Below is a small trained network, with its code and all its weights. Each question gives an input and a class and asks what happens when units are switched off, that is, made to give their printed mean instead of their output.

import numpy as np


def w(rows, s, z=0):
    codes = np.array(rows[::2]) - 128.0
    scale = np.full(codes.shape[1], s)
    scale[-1] = z or s
    return codes * scale


def norm(h):
    return h / np.sqrt((h * h).mean(-1, keepdims=True) + 1e-5)


def f(y):
    return y / 2 * (1 + np.tanh(0.7978845608 * (y + 0.044715 * y**3)))


def log_softmax(a):
    a = a - a.max(-1, keepdims=True)
    return a - np.log(np.exp(a).sum(-1, keepdims=True))


def net(x, mask):
    res = np.array(x, float).reshape(1, 6) / 4 @ E
    u = 0
    for l in range(3):
        y = f(norm(res) @ A[l][:, :-1].T + A[l][:, -1])
        res = res + np.where(mask[u : u + 5], y, B[l][:, -1]) @ B[l][:, :-1]
        u += 5
    return log_softmax(norm(res)[-1] @ U[:, :-1].T + U[:, -1])


A, B = {}, {}
E = w([
[127,52,105],'x0',
[127,130,128],'x1',
[121,124,137],'x2',
[133,135,124],'x3',
[136,130,114],'x4',
[3,188,28],'x5',
],0.0055)
A[0] = w([
[113,100,126,91],'L0N1',
[39,152,98,203],'L0N2',
[142,5,90,82],'L0N3',
[145,134,123,35],'L0N4',
[120,112,182,254],'L0N5',
],0.012,0.0032)
B[0] = w([
[108,107,146,126],'L0N1',
[194,136,112,254],'L0N2',
[5,101,78,201],'L0N3',
[60,63,122,111],'L0N4',
[194,196,2,187],'L0N5',
],0.0064)
A[1] = w([
[199,254,207,152],'L1N1',
[190,133,44,6],'L1N2',
[203,214,126,131],'L1N3',
[121,56,140,100],'L1N4',
[208,71,207,91],'L1N5',
],0.0091,0.0024)
B[1] = w([
[5,148,56,252],'L1N1',
[157,74,114,204],'L1N2',
[93,116,60,253],'L1N3',
[101,78,145,129],'L1N4',
[143,157,146,162],'L1N5',
],0.011,0.0053)
A[2] = w([
[108,127,174,126],'L2N1',
[79,221,94,151],'L2N2',
[11,155,240,190],'L2N3',
[209,255,91,254],'L2N4',
[95,239,27,137],'L2N5',
],0.0068,0.0017)
B[2] = w([
[105,109,69,111],'L2N1',
[149,128,245,185],'L2N2',
[96,100,117,119],'L2N3',
[154,69,187,163],'L2N4',
[219,96,156,255],'L2N5',
],0.011,0.0065)
U = w([
[89,136,66,234],'0',
[191,114,190,89],'1',
[2,175,85,164],'2',
[86,143,48,5],'3',
],0.0088,0.0024)

Each question gives the input, the list of numbers given to net, and the class t.
The units are the neurons (one row each of A and B). Each row of codes is followed by its name. A weight is (code - 128) times the scale printed after its matrix; where a second scale follows, it is the last column's (A, B and U).
mask holds one flag per neuron, layer by layer. A switched-off neuron (its flag False) gives its mean, the last column of its row in B, instead of its output. The means were averaged over made-up inputs and are rounded, as every weight is.
A unit's drop is (log p(t) with every unit on - log p(t) with that unit switched off) / (log p(t) with every unit on - log p(t) with every unit switched off).
The circuit of an input: a set's keep is (log p(t) with only the set's units on - log p(t) with every unit switched off) / (log p(t) with every unit on - log p(t) with every unit switched off). Starting from the 12 units with the biggest drops (on a tie, the unit counted first), units are removed one at a time, each time the one whose removal leaves the highest keep (on an exact tie, the one counted first), for as long as the keep stays at least 0.8.
circuit, biggest first: the units of the circuit, biggest drop first
most important unit: the unit with the biggest drop
k most important neurons: the k neurons with the biggest drops, biggest first
top k neurons in layer l: the k neurons of layer l with the biggest drops, biggest first
drop of u: that unit's drop, to one decimal
input [-7,2,0,-5,5,-3], class 2: circuit, biggest first => L1N1
input [8,0,-4,-1,1,-5], class 2: circuit, biggest first => L0N3, L2N5
input [-6,7,-2,8,3,-5], class 3: top 2 neurons in layer 0 => L0N5, L0N2
input [-3,-3,4,0,-2,6], class 1: 2 most important neurons => L2N5, L2N2
input [7,-8,6,5,2,-4], class 2: 2 most important neurons => L0N3, L2N5
input [8,2,-6,1,4,8], class 1: circuit, biggest first => L1N1, L1N3, L0N2
input [-8,8,-5,7,3,-5], class 2: 3 most important neurons => L1N1, L0N2, L1N3
input [4,-7,6,4,4,7], class 1: 2 most important neurons => L1N1, L1N3
input [8,-3,0,2,1,-3], class 2: 3 most important neurons => L0N3, L2N5, L0N2
input [-7,2,4,4,3,-6], class 2: 4 most important neurons => L1N1, L0N2, L1N3, L1N2
input [8,2,-3,0,-4,-6], class 2: 4 most important neurons => L0N3, L2N5, L0N2, L2N2
input [7,4,6,6,8,7], class 1: top 3 neurons in layer 1 => L1N1, L1N3, L1N4
input [-7,-1,-3,-3,-6,7], class 1: 3 most important neurons => L2N5, L2N2, L2N4
input [3,2,-5,2,8,6], class 1: most important unit => L1N1
input [7,0,0,-7,7,0], class 2: 2 most important neurons => L0N3, L2N5
input [7,0,5,-7,-7,-4], class 2: top 2 neurons in layer 2 => L2N5, L2N4
input [4,-5,-3,0,1,-1], class 2: drop of L2N5 => 0.2
input [-2,-7,4,-4,7,8], class 1: drop of L1N1 => 0.1
input [-1,-6,2,1,7,6], class 1: drop of L1N1 => 0.2
input [0,4,2,3,-5,7], class 1: drop of L1N1 => 0.1
input [-4,-4,0,-4,0,5], class 1: most important unit => L2N5
